Below are the code and all the weights of a small trained network. Each question names an input and a class and asks about switching units off, where a switched-off unit gives its printed mean instead of its output.

import numpy as np


def w(rows, s, z=0):
    codes = np.array(rows[::2]) - 128.0
    scale = np.full(codes.shape[1], s)
    scale[-1] = z or s
    return codes * scale


def f(y):
    return y / 2 * (1 + np.tanh(0.7978845608 * (y + 0.044715 * y**3)))


def log_softmax(a):
    a = a - a.max(-1, keepdims=True)
    return a - np.log(np.exp(a).sum(-1, keepdims=True))


def net(x, mask):
    res = np.array(x, float).reshape(1, 3) / 4 @ E
    y = f(res @ A[0][:, :-1].T + A[0][:, -1])
    res = res + np.where(mask, y, B[0][:, -1]) @ B[0][:, :-1]
    return log_softmax(res[-1] @ U[:, :-1].T + U[:, -1])


A, B = {}, {}
E = w([
[57,216,189,104,145,47,236,71,156,75],'x0',
[41,159,73,104,242,99,114,206,97,203],'x1',
[84,85,91,49,118,102,112,37,2,67],'x2',
],0.007)
A[0] = w([
[143,178,170,192,149,138,143,182,237,187,125],'neuron 1',
[94,223,201,95,134,59,217,103,154,101,89],'neuron 2',
[73,129,72,127,189,77,132,170,127,159,254],'neuron 3',
[197,28,44,144,97,217,18,174,128,179,103],'neuron 4',
[148,178,163,198,134,153,146,191,217,185,102],'neuron 5',
[190,114,186,156,24,146,137,70,145,66,101],'neuron 6',
[82,213,190,123,130,51,213,99,170,96,133],'neuron 7',
[183,96,178,147,33,155,145,77,155,64,106],'neuron 8',
[69,170,63,122,228,115,116,161,98,187,98],'neuron 9',
[68,175,58,112,208,106,125,170,104,189,102],'neuron 10',
[69,77,58,66,121,98,115,63,2,100,105],'neuron 11',
],0.0062,0.0096)
B[0] = w([
[91,189,109,96,88,68,48,126,77,38,189],'neuron 1',
[55,83,46,205,214,140,126,127,44,198,178],'neuron 2',
[201,153,182,133,90,226,152,97,154,97,250],'neuron 3',
[72,91,57,199,215,175,123,120,37,172,200],'neuron 4',
[69,196,82,80,88,2,45,115,68,62,175],'neuron 5',
[142,192,162,117,81,122,194,226,111,232,174],'neuron 6',
[111,79,69,205,197,205,137,102,56,148,196],'neuron 7',
[158,175,176,113,97,111,198,231,92,222,173],'neuron 8',
[149,142,166,120,71,95,197,221,116,209,183],'neuron 9',
[163,176,187,92,89,101,201,238,130,239,183],'neuron 10',
[105,193,91,94,71,32,44,136,58,66,194],'neuron 11',
],0.0079,0.011)
U = w([
[100,90,56,194,216,179,135,123,94,164,106],'0',
[162,152,233,109,88,119,181,160,128,200,104],'1',
[105,158,101,95,92,29,80,122,108,36,131],'2',
[201,110,215,136,121,245,144,82,176,31,249],'3',
[116,68,129,107,155,110,135,116,199,131,94],'4',
[110,51,139,101,158,90,136,112,197,127,83],'5',
],0.013,0.011)

Each question gives the input, the list of numbers given to net, and the class t.
The units are the neurons (one row each of A and B). Each row of codes is followed by its name. A weight is (code - 128) times the scale printed after its matrix; where a second scale follows, it is the last column's (A, B and U).
mask holds one flag per neuron, in row order. A switched-off neuron (its flag False) gives its mean, the last column of its row in B, instead of its output. The means were averaged over made-up inputs and are rounded, as every weight is.
A unit's drop is (log p(t) with every unit on - log p(t) with that unit switched off) / (log p(t) with every unit on - log p(t) with every unit switched off).
The circuit of an input: a set's keep is (log p(t) with only the set's units on - log p(t) with every unit switched off) / (log p(t) with every unit on - log p(t) with every unit switched off). Starting from all 11 units, units are removed one at a time, each time the one whose removal leaves the highest keep (on an exact tie, the one counted first), for as long as the keep stays at least 0.8.
circuit, biggest first: the units of the circuit, biggest drop first
most important unit: the unit with the biggest drop
k most important neurons: the k neurons with the biggest drops, biggest first
drop when u is switched off: that unit's drop, to one decimal
input [-7,-4,-6], class 0: circuit, biggest first : neuron 4
input [-6,6,-7], class 2: 2 most important neurons : neuron 5; neuron 1
input [2,-1,-3], class 3: 2 most important neurons : neuron 11; neuron 4
input [7,1,-7], class 0: 3 most important neurons : neuron 7; neuron 2; neuron 11
input [-7,8,6], class 1: 2 most important neurons : neuron 10; neuron 9
input [3,0,-3], class 3: 2 most important neurons : neuron 4; neuron 11
input [8,-2,-5], class 0: 2 most important neurons : neuron 7; neuron 2
input [-7,2,8], class 2: 2 most important neurons : neuron 11; neuron 7
input [-6,-8,-5], class 1: 3 most important neurons : neuron 8; neuron 6; neuron 7
input [-2,1,-3], class 3: 2 most important neurons : neuron 11; neuron 2
input [6,-7,5], class 1: 2 most important neurons : neuron 6; neuron 8
input [2,-3,-4], class 2: 2 most important neurons : neuron 3; neuron 10
input [7,-7,-8], class 2: 3 most important neurons : neuron 5; neuron 1; neuron 4
input [-2,4,1], class 1: most important unit : neuron 7
input [8,5,-2], class 0: drop when neuron 2 is switched off : 0.2
input [0,7,-8], class 2: drop when neuron 1 is switched off : 1.2
input [-8,-6,3], class 0: drop when neuron 4 is switched off : 3.7
input [2,0,-2], class 3: drop when neuron 2 is switched off : 0.0
